Below is a small trained network, with its code and all its weights. Each question gives an input and a target symbol and asks what happens when units are switched off, that is, made to give their printed mean instead of their output.

import numpy as np


def w(rows, s, z=0):
    codes = np.array(rows[::2]) - 128.0
    scale = np.full(codes.shape[1], s)
    scale[-1] = z or s
    return codes * scale


def norm(h):
    return h / np.sqrt((h * h).mean(-1, keepdims=True) + 1e-5)


def f(y):
    return np.maximum(y, 0)


def softmax(a):
    e = np.exp(a - a.max(-1, keepdims=True))
    return e / e.sum(-1, keepdims=True)


def log_softmax(a):
    a = a - a.max(-1, keepdims=True)
    return a - np.log(np.exp(a).sum(-1, keepdims=True))


def net(x, mask):
    ids = ['Ωδζηθλ'.index(c) for c in x.split()]
    T = len(ids)
    res = E[ids] + P[:T]
    u = 0
    for l in range(2):
        q, k, v = (norm(res) @ M[l].T for M in (Q, K, V))
        z = softmax(np.where(np.tri(T) > 0, q @ k.T / 2**0.5, -1e9)) @ v
        res = res + np.where(mask[u], z, O[l][:, -1]) @ O[l][:, :-1]
        u += 1
        y = f(norm(res) @ A[l][:, :-1].T + A[l][:, -1])
        res = res + np.where(mask[u : u + 8], y, B[l][:, -1]) @ B[l][:, :-1]
        u += 8
    return log_softmax(norm(res)[-1] @ U[:, :-1].T + U[:, -1])


Q, K, V, O, A, B = {}, {}, {}, {}, {}, {}
E = w([
[102,124,185,223,95,128,107,80,160,134],'Ω',
[167,123,180,177,71,174,130,138,138,127],'δ',
[181,94,113,94,162,145,58,171,193,149],'ζ',
[139,156,131,167,8,134,158,250,140,102],'η',
[146,79,160,130,159,128,73,96,108,95],'θ',
[139,63,54,54,118,200,132,116,117,129],'λ',
],0.012)
P = w([
[178,183,77,63,39,99,196,132,241,102],'0',
[61,159,103,15,56,103,5,116,188,146],'1',
[57,94,128,46,69,115,71,163,184,131],'2',
[27,172,146,137,104,124,52,84,142,115],'3',
[2,101,132,135,107,61,84,108,135,121],'4',
[105,86,132,152,98,175,112,105,51,77],'5',
[74,105,117,180,111,114,99,114,105,132],'6',
[59,54,110,182,107,49,128,123,112,158],'7',
[99,104,134,186,136,85,83,97,89,160],'8',
[116,110,134,184,122,91,77,85,77,192],'9',
[158,99,120,163,135,114,100,90,40,171],'10',
[188,115,151,196,175,98,60,129,103,179],'11',
[192,69,114,165,151,91,97,89,58,188],'12',
[211,87,107,180,142,94,97,105,77,209],'13',
],0.0065)
Q[0] = w([
[137,151,107,123,52,106,117,193,91,128],'0.h1',
[59,229,75,135,234,115,254,152,87,107],'0.h1',
],0.0058)
K[0] = w([
[114,187,128,85,100,116,132,149,141,111],'0.h1',
[3,144,141,132,128,197,86,185,61,186],'0.h1',
],0.0066)
V[0] = w([
[180,75,136,2,111,157,62,49,110,49],'0.h1',
[100,163,196,159,121,70,58,42,186,114],'0.h1',
],0.006)
O[0] = w([
[91,108,91,103,64,207,184,28,176,194,253],'0.h1',
[167,209,2,93,94,159,162,181,147,226,201],'0.h1',
],0.009,0.0054)
A[0] = w([
[78,103,106,150,76,134,89,130,192,103,106],'0.n1',
[116,42,190,158,145,114,67,104,157,16,136],'0.n2',
[99,160,164,171,66,129,105,156,105,187,199],'0.n3',
[131,153,177,203,96,87,122,168,3,81,21],'0.n4',
[107,110,108,124,175,228,137,107,159,208,250],'0.n5',
[52,107,142,156,60,140,164,164,96,137,189],'0.n6',
[132,67,138,197,200,104,108,104,74,134,51],'0.n7',
[137,151,9,93,125,78,145,183,125,128,193],'0.n8',
],0.0069,0.0026)
B[0] = w([
[150,196,201,63,237,166,77,211,104,120,188],'0.n1',
[37,191,56,122,103,117,89,41,121,83,163],'0.n2',
[217,66,83,117,246,115,131,52,90,130,212],'0.n3',
[150,3,191,200,195,88,107,63,136,185,162],'0.n4',
[190,101,123,157,178,91,61,193,55,100,254],'0.n5',
[225,158,120,74,195,201,74,97,78,125,199],'0.n6',
[107,196,152,86,183,248,74,75,116,155,141],'0.n7',
[92,204,123,137,63,216,44,58,78,61,185],'0.n8',
],0.0055,0.0096)
Q[1] = w([
[32,106,160,163,63,1,225,171,131,177],'1.h1',
[108,173,43,116,85,40,146,145,148,119],'1.h1',
],0.0073)
K[1] = w([
[132,96,113,159,200,145,55,171,1,87],'1.h1',
[81,142,99,124,164,137,110,127,122,138],'1.h1',
],0.0081)
V[1] = w([
[102,14,212,79,109,183,157,11,162,83],'1.h1',
[181,160,188,159,81,159,255,157,220,149],'1.h1',
],0.0067)
O[1] = w([
[197,127,103,31,202,95,183,70,115,23,194],'1.h1',
[142,156,254,21,52,48,52,53,100,141,11],'1.h1',
],0.0089,0.0012)
A[1] = w([
[177,143,231,174,136,186,126,55,164,106,147],'1.n1',
[122,116,245,219,124,96,179,115,128,76,159],'1.n2',
[218,95,86,106,190,246,137,26,134,229,134],'1.n3',
[1,85,34,217,166,151,241,121,109,105,116],'1.n4',
[18,43,141,174,209,145,167,73,226,127,113],'1.n5',
[45,98,74,239,181,169,144,166,175,69,102],'1.n6',
[179,182,154,53,37,115,125,51,97,141,96],'1.n7',
[32,44,88,134,145,139,147,114,130,132,2],'1.n8',
],0.0059,0.0048)
B[1] = w([
[67,198,51,83,146,136,122,222,153,107,159],'1.n1',
[85,233,12,155,120,85,164,147,77,151,135],'1.n2',
[57,162,94,86,177,86,68,255,98,91,255],'1.n3',
[77,164,122,149,167,30,148,236,76,128,152],'1.n4',
[85,175,41,107,44,80,105,127,160,102,142],'1.n5',
[102,121,79,89,176,26,164,218,139,160,159],'1.n6',
[110,91,73,92,117,43,219,253,117,203,166],'1.n7',
[143,64,190,123,166,107,101,62,16,223,130],'1.n8',
],0.0065,0.013)
U = w([
[126,128,127,213,83,163,143,105,151,136,190],'Ω',
[97,101,218,115,114,41,164,158,115,135,54],'δ',
[109,100,182,126,197,179,72,198,102,93,5],'ζ',
[168,50,83,226,175,1,165,157,79,160,128],'η',
[61,248,45,77,39,122,158,151,186,57,156],'θ',
[188,115,113,160,146,141,176,60,174,78,196],'λ',
],0.0052,0.0028)

Each question gives the input, a string of symbols that net reads in full, and the target symbol t.
The units are the heads (2 rows each of Q, K, V and O) and the neurons (one row each of A and B). Each row of codes is followed by its name. A weight is (code - 128) times the scale printed after its matrix; where a second scale follows, it is the last column's (O, A, B and U).
mask holds one flag per unit, layer by layer, with each layer's heads first. A switched-off unit (its flag False) gives its mean, the last column of its rows in O or B, instead of its output. The means were averaged over made-up inputs and are rounded, as every weight is.
A unit's drop is (log p(t) with every unit on - log p(t) with that unit switched off) / (log p(t) with every unit on - log p(t) with every unit switched off).
most important unit: the unit with the biggest drop
k most important neurons: the k neurons with the biggest drops, biggest first
top k neurons in layer l: the k neurons of layer l with the biggest drops, biggest first
drop when u is switched off: that unit's drop, to one decimal
input Ω λ η λ Ω δ θ Ω Ω, target Ω: 2 most important neurons : 0.n5, 1.n3
input λ ζ η δ θ, target λ: most important unit : 0.h1
input η η η, target η: top 3 neurons in layer 0 : 0.n4, 0.n2, 0.n8
input θ η ζ Ω θ ζ Ω η η λ ζ Ω Ω, target θ: 3 most important neurons : 1.n3, 0.n4, 1.n1
input δ θ η ζ η ζ λ ζ δ η ζ Ω, target δ: top 2 neurons in layer 0 : 0.n5, 0.n8
input θ ζ ζ ζ θ η ζ δ δ Ω λ ζ ζ, target θ: 2 most important neurons : 1.n3, 0.n3
input θ Ω Ω θ δ η η δ Ω ζ δ, target θ: 2 most important neurons : 1.n3, 0.n4
input Ω δ Ω ζ λ, target Ω: 2 most important neurons : 1.n3, 0.n5
input θ θ θ η θ θ ζ θ, target θ: top 2 neurons in layer 0 : 0.n3, 0.n4
input δ λ λ Ω η Ω δ, target δ: 3 most important neurons : 0.n5, 0.n8, 1.n7
input λ η η ζ Ω δ η η λ λ η, target λ: top 2 neurons in layer 0 : 0.n6, 0.n3
input δ λ λ, target δ: top 2 neurons in layer 1 : 1.n7, 1.n3
input η ζ δ δ, target η: top 2 neurons in layer 1 : 1.n6, 1.n4
input Ω θ θ, target Ω: top neuron in layer 1 : 1.n3
input Ω ζ Ω δ ζ λ δ θ ζ η Ω η δ, target Ω: 2 most important neurons : 0.n5, 1.n3
input Ω θ η η η θ θ ζ η, target Ω: top 2 neurons in layer 0 : 0.n5, 0.n6
input λ θ δ λ η Ω λ Ω δ δ, target λ: drop when 0.h1 is switched off : 0.8
input Ω Ω η ζ Ω λ θ Ω, target Ω: drop when 0.n5 is switched off : 0.1
input λ θ θ λ ζ δ θ θ η δ δ, target λ: drop when 1.h1 is switched off : 1.1
input η ζ λ, target η: most important neuron : 0.n2
